Below are the code and all the weights of a small trained network. Each question names an input and a target symbol and asks about switching units off, where a switched-off unit gives its printed mean instead of its output.

import numpy as np


def w(rows, s, z=0):
    codes = np.array(rows[::2]) - 128.0
    scale = np.full(codes.shape[1], s)
    scale[-1] = z or s
    return codes * scale


def softmax(a):
    e = np.exp(a - a.max(-1, keepdims=True))
    return e / e.sum(-1, keepdims=True)


def log_softmax(a):
    a = a - a.max(-1, keepdims=True)
    return a - np.log(np.exp(a).sum(-1, keepdims=True))


def net(x, mask):
    ids = ['ΠΨαβγδθλμξτφω'.index(c) for c in x.split()]
    T = len(ids)
    res = E[ids] + P[:T]
    u = 0
    for l in range(3):
        r = res
        for j in range(3):
            rows = slice(3 * j, 3 * j + 3)
            q, k, v = (r @ M[l][rows].T for M in (Q, K, V))
            z = softmax(np.where(np.tri(T) > 0, q @ k.T / 3**0.5, -1e9)) @ v
            o = O[l][rows]
            res = res + np.where(mask[u + j], z, o[:, -1]) @ o[:, :-1]
        u += 3
    return log_softmax(res[-1] @ U[:, :-1].T + U[:, -1])


Q, K, V, O = {}, {}, {}, {}
E = w([
[119,111,79,71,121,181],'Π',
[139,117,149,50,86,167],'Ψ',
[98,79,218,115,128,187],'α',
[112,207,127,184,61,106],'β',
[133,10,78,109,139,128],'γ',
[58,96,134,97,135,159],'δ',
[208,85,89,161,226,164],'θ',
[108,119,176,57,129,177],'λ',
[152,132,93,233,79,93],'μ',
[201,150,136,128,148,201],'ξ',
[248,193,84,141,163,142],'τ',
[134,139,184,147,30,67],'φ',
[151,115,158,198,80,161],'ω',
],0.017)
P = w([
[138,161,122,123,218,120],'0',
[99,130,127,189,154,163],'1',
[127,126,108,171,149,142],'2',
[195,94,95,142,164,111],'3',
[160,93,135,147,88,140],'4',
[154,100,123,158,99,154],'5',
[178,95,100,125,125,176],'6',
[199,61,107,117,102,169],'7',
[249,67,94,92,85,184],'8',
[161,82,79,122,131,129],'9',
[166,70,66,110,126,152],'10',
[163,101,4,88,101,195],'11',
],0.011)
Q[0] = w([
[144,101,198,174,167,98],'L0H0',
[168,123,168,134,102,191],'L0H0',
[81,96,123,188,167,124],'L0H0',
[175,167,71,165,193,152],'L0H1',
[124,131,107,107,111,71],'L0H1',
[110,123,108,102,247,165],'L0H1',
[127,99,114,51,156,86],'L0H2',
[127,91,153,156,166,102],'L0H2',
[87,83,67,134,117,158],'L0H2',
],0.012)
K[0] = w([
[117,127,105,119,110,141],'L0H0',
[130,98,118,1,127,66],'L0H0',
[188,112,120,77,138,88],'L0H0',
[170,128,108,108,159,176],'L0H1',
[40,169,135,98,145,148],'L0H1',
[173,127,170,91,185,97],'L0H1',
[175,96,186,183,101,202],'L0H2',
[41,168,169,95,142,133],'L0H2',
[170,117,158,47,86,189],'L0H2',
],0.0098)
V[0] = w([
[108,54,152,65,95,84],'L0H0',
[184,66,119,154,97,148],'L0H0',
[159,115,54,48,80,135],'L0H0',
[45,141,174,155,101,53],'L0H1',
[89,137,162,97,197,146],'L0H1',
[179,124,115,155,129,156],'L0H1',
[122,187,129,100,190,172],'L0H2',
[71,159,4,159,105,177],'L0H2',
[140,99,60,214,202,98],'L0H2',
],0.011)
O[0] = w([
[55,160,84,157,99,125,137],'L0H0',
[122,167,170,93,46,214,170],'L0H0',
[144,155,71,75,90,53,155],'L0H0',
[163,112,108,129,212,175,1],'L0H1',
[127,120,203,131,179,147,119],'L0H1',
[114,88,173,167,104,124,191],'L0H1',
[166,125,161,56,172,94,155],'L0H2',
[194,2,140,127,92,37,153],'L0H2',
[71,44,109,169,165,116,129],'L0H2',
],0.0097,0.007)
Q[1] = w([
[135,129,163,175,101,58],'L1H0',
[127,167,101,171,62,157],'L1H0',
[163,122,183,146,88,126],'L1H0',
[93,45,164,2,169,210],'L1H1',
[112,150,107,133,169,182],'L1H1',
[148,61,164,219,127,126],'L1H1',
[67,115,70,133,93,75],'L1H2',
[123,165,74,166,26,119],'L1H2',
[89,154,128,79,108,189],'L1H2',
],0.009)
K[1] = w([
[92,105,149,122,127,109],'L1H0',
[102,96,80,92,63,109],'L1H0',
[176,129,79,164,103,124],'L1H0',
[162,151,155,120,3,225],'L1H1',
[109,168,161,165,122,233],'L1H1',
[96,136,107,98,179,138],'L1H1',
[170,177,133,82,89,100],'L1H2',
[130,94,156,168,114,178],'L1H2',
[89,150,104,99,82,103],'L1H2',
],0.012)
V[1] = w([
[96,131,48,177,130,90],'L1H0',
[135,130,215,142,106,205],'L1H0',
[95,135,1,60,141,111],'L1H0',
[206,102,137,164,150,139],'L1H1',
[131,119,145,141,62,183],'L1H1',
[49,137,122,95,98,48],'L1H1',
[17,52,96,122,157,146],'L1H2',
[54,96,229,134,174,70],'L1H2',
[165,74,182,165,139,192],'L1H2',
],0.0092)
O[1] = w([
[153,145,153,149,221,254,70],'L1H0',
[68,104,151,121,34,72,190],'L1H0',
[120,89,153,87,128,152,39],'L1H0',
[75,146,39,144,141,108,168],'L1H1',
[88,39,99,162,103,164,152],'L1H1',
[129,124,224,172,126,188,107],'L1H1',
[109,98,35,78,111,77,167],'L1H2',
[79,149,94,111,118,149,188],'L1H2',
[123,210,149,147,173,83,255],'L1H2',
],0.0081,0.0049)
Q[2] = w([
[201,254,88,220,129,91],'L2H0',
[113,162,137,191,78,189],'L2H0',
[34,194,116,122,194,171],'L2H0',
[224,190,102,223,69,71],'L2H1',
[129,114,125,145,72,228],'L2H1',
[128,219,101,157,193,92],'L2H1',
[106,138,152,176,165,85],'L2H2',
[131,92,127,158,64,87],'L2H2',
[37,47,88,15,150,160],'L2H2',
],0.0084)
K[2] = w([
[100,127,80,140,195,52],'L2H0',
[68,70,82,187,62,112],'L2H0',
[216,131,181,152,100,93],'L2H0',
[56,210,183,186,254,70],'L2H1',
[119,113,77,131,140,114],'L2H1',
[139,128,141,159,214,48],'L2H1',
[116,101,124,142,143,85],'L2H2',
[176,183,108,118,93,85],'L2H2',
[189,126,73,239,2,208],'L2H2',
],0.0091)
V[2] = w([
[198,229,91,167,83,157],'L2H0',
[250,143,112,171,158,123],'L2H0',
[103,177,171,66,127,145],'L2H0',
[14,41,48,255,123,175],'L2H1',
[147,126,231,228,117,144],'L2H1',
[81,197,93,143,153,246],'L2H1',
[25,181,168,57,89,205],'L2H2',
[64,127,223,162,10,15],'L2H2',
[123,149,86,150,136,114],'L2H2',
],0.0081)
O[2] = w([
[150,104,78,167,116,123,53],'L2H0',
[221,102,76,107,93,190,16],'L2H0',
[43,132,153,116,42,107,143],'L2H0',
[169,146,144,68,176,53,132],'L2H1',
[239,181,123,161,114,92,18],'L2H1',
[126,101,84,127,47,2,73],'L2H1',
[123,1,139,145,142,105,129],'L2H2',
[97,145,81,160,212,141,254],'L2H2',
[111,153,139,155,48,206,159],'L2H2',
],0.0098,0.011)
U = w([
[199,201,233,148,117,151,161],'Π',
[192,69,106,158,128,112,254],'Ψ',
[148,125,124,170,153,144,88],'α',
[171,214,112,64,77,151,130],'β',
[198,94,252,79,164,106,62],'γ',
[113,143,160,141,39,150,121],'δ',
[124,140,102,21,155,193,141],'θ',
[161,72,145,206,102,184,75],'λ',
[182,166,87,93,153,105,157],'μ',
[176,114,175,97,199,255,149],'ξ',
[164,166,99,120,110,214,87],'τ',
[148,154,117,193,61,46,127],'φ',
[180,175,186,142,178,93,149],'ω',
],0.006,0.0081)

Each question gives the input, a string of symbols that net reads in full, and the target symbol t.
The units are the heads (3 rows each of Q, K, V and O). Each row of codes is followed by its name. A weight is (code - 128) times the scale printed after its matrix; where a second scale follows, it is the last column's (O and U).
mask holds one flag per head, layer by layer. A switched-off head (its flag False) gives its mean, the last column of its rows in O, instead of its output. The means were averaged over made-up inputs and are rounded, as every weight is.
A unit's drop is (log p(t) with every unit on - log p(t) with that unit switched off) / (log p(t) with every unit on - log p(t) with every unit switched off).
The circuit of an input: a set's keep is (log p(t) with only the set's units on - log p(t) with every unit switched off) / (log p(t) with every unit on - log p(t) with every unit switched off). Starting from all 9 units, units are removed one at a time, each time the one whose removal leaves the highest keep (on an exact tie, the one counted first), for as long as the keep stays at least 0.8.
units of the circuit, in order: the units of the circuit, biggest drop first
unit that matters most: the unit with the biggest drop
which heads matter: for each layer, one digit per head in row order, 1 if its drop is at least 0.15 and else 0, layers parted by /
input φ λ δ λ δ γ δ ω, target φ: which heads matter -> 011 / 000 / 010
input θ λ φ δ Π ω, target θ: which heads matter -> 101 / 011 / 010
input φ δ Π λ ξ Π τ, target φ: which heads matter -> 011 / 000 / 010
input Π γ δ, target ξ: units of the circuit, in order -> L0H2; L2H1
input Π Π τ, target Π: unit that matters most -> L1H2
input β δ β δ δ Π φ, target β: units of the circuit, in order -> L2H2; L0H0; L0H1; L1H1
input θ Ψ δ δ α δ β, target θ: which heads matter -> 101 / 011 / 010
input δ ω δ δ, target θ: units of the circuit, in order -> L1H2; L0H1; L2H1; L1H1
input θ ω λ δ φ δ φ, target θ: units of the circuit, in order -> L0H2; L1H2; L2H1; L1H1
input δ λ Π Π Π γ λ, target ξ: units of the circuit, in order -> L2H1; L0H2; L1H0
input Π λ δ β φ, target Π: which heads matter -> 101 / 010 / 010
input Π ξ Π, target ξ: units of the circuit, in order -> L2H1; L0H2; L0H0
input Ψ α Π Π δ Π τ, target Ψ: units of the circuit, in order -> L2H2; L0H2
input τ Π δ θ φ Π δ ω, target τ: which heads matter -> 101 / 110 / 011
input φ Π λ δ δ θ δ θ, target φ: units of the circuit, in order -> L2H1; L0H1; L0H2
input δ δ φ δ α, target θ: units of the circuit, in order -> L0H1; L1H2; L2H1; L1H1
input φ δ Π, target Ψ: units of the circuit, in order -> L0H2; L2H2; L2H1
input α φ δ τ θ θ θ Π δ δ, target ω: which heads matter -> 011 / 010 / 110
input Π Π θ γ δ δ θ, target Π: unit that matters most -> L0H0
input θ δ β, target θ: units of the circuit, in order -> L0H2; L1H2; L2H1
input δ τ φ δ δ λ μ δ λ ω δ τ, target δ: unit that matters most -> L0H1
input ξ φ Ψ τ Π ξ Ψ τ φ μ, target ξ: which heads matter -> 110 / 100 / 011
input λ φ φ, target λ: which heads matter -> 011 / 000 / 011
input β δ τ δ Ψ γ λ φ ξ, target β: units of the circuit, in order -> L0H0; L2H2; L0H1; L1H1
input λ δ λ ω, target λ: which heads matter -> 001 / 110 / 011
input ω φ δ θ δ ω ξ, target ω: which heads matter -> 100 / 110 / 110
input δ Π θ δ δ δ δ ω λ φ, target δ: unit that matters most -> L0H1
input ω δ δ, target μ: which heads matter -> 110 / 111 / 010
input δ δ δ δ, target θ: which heads matter -> 010 / 001 / 010
input Π Π γ τ, target Π: which heads matter -> 100 / 111 / 001
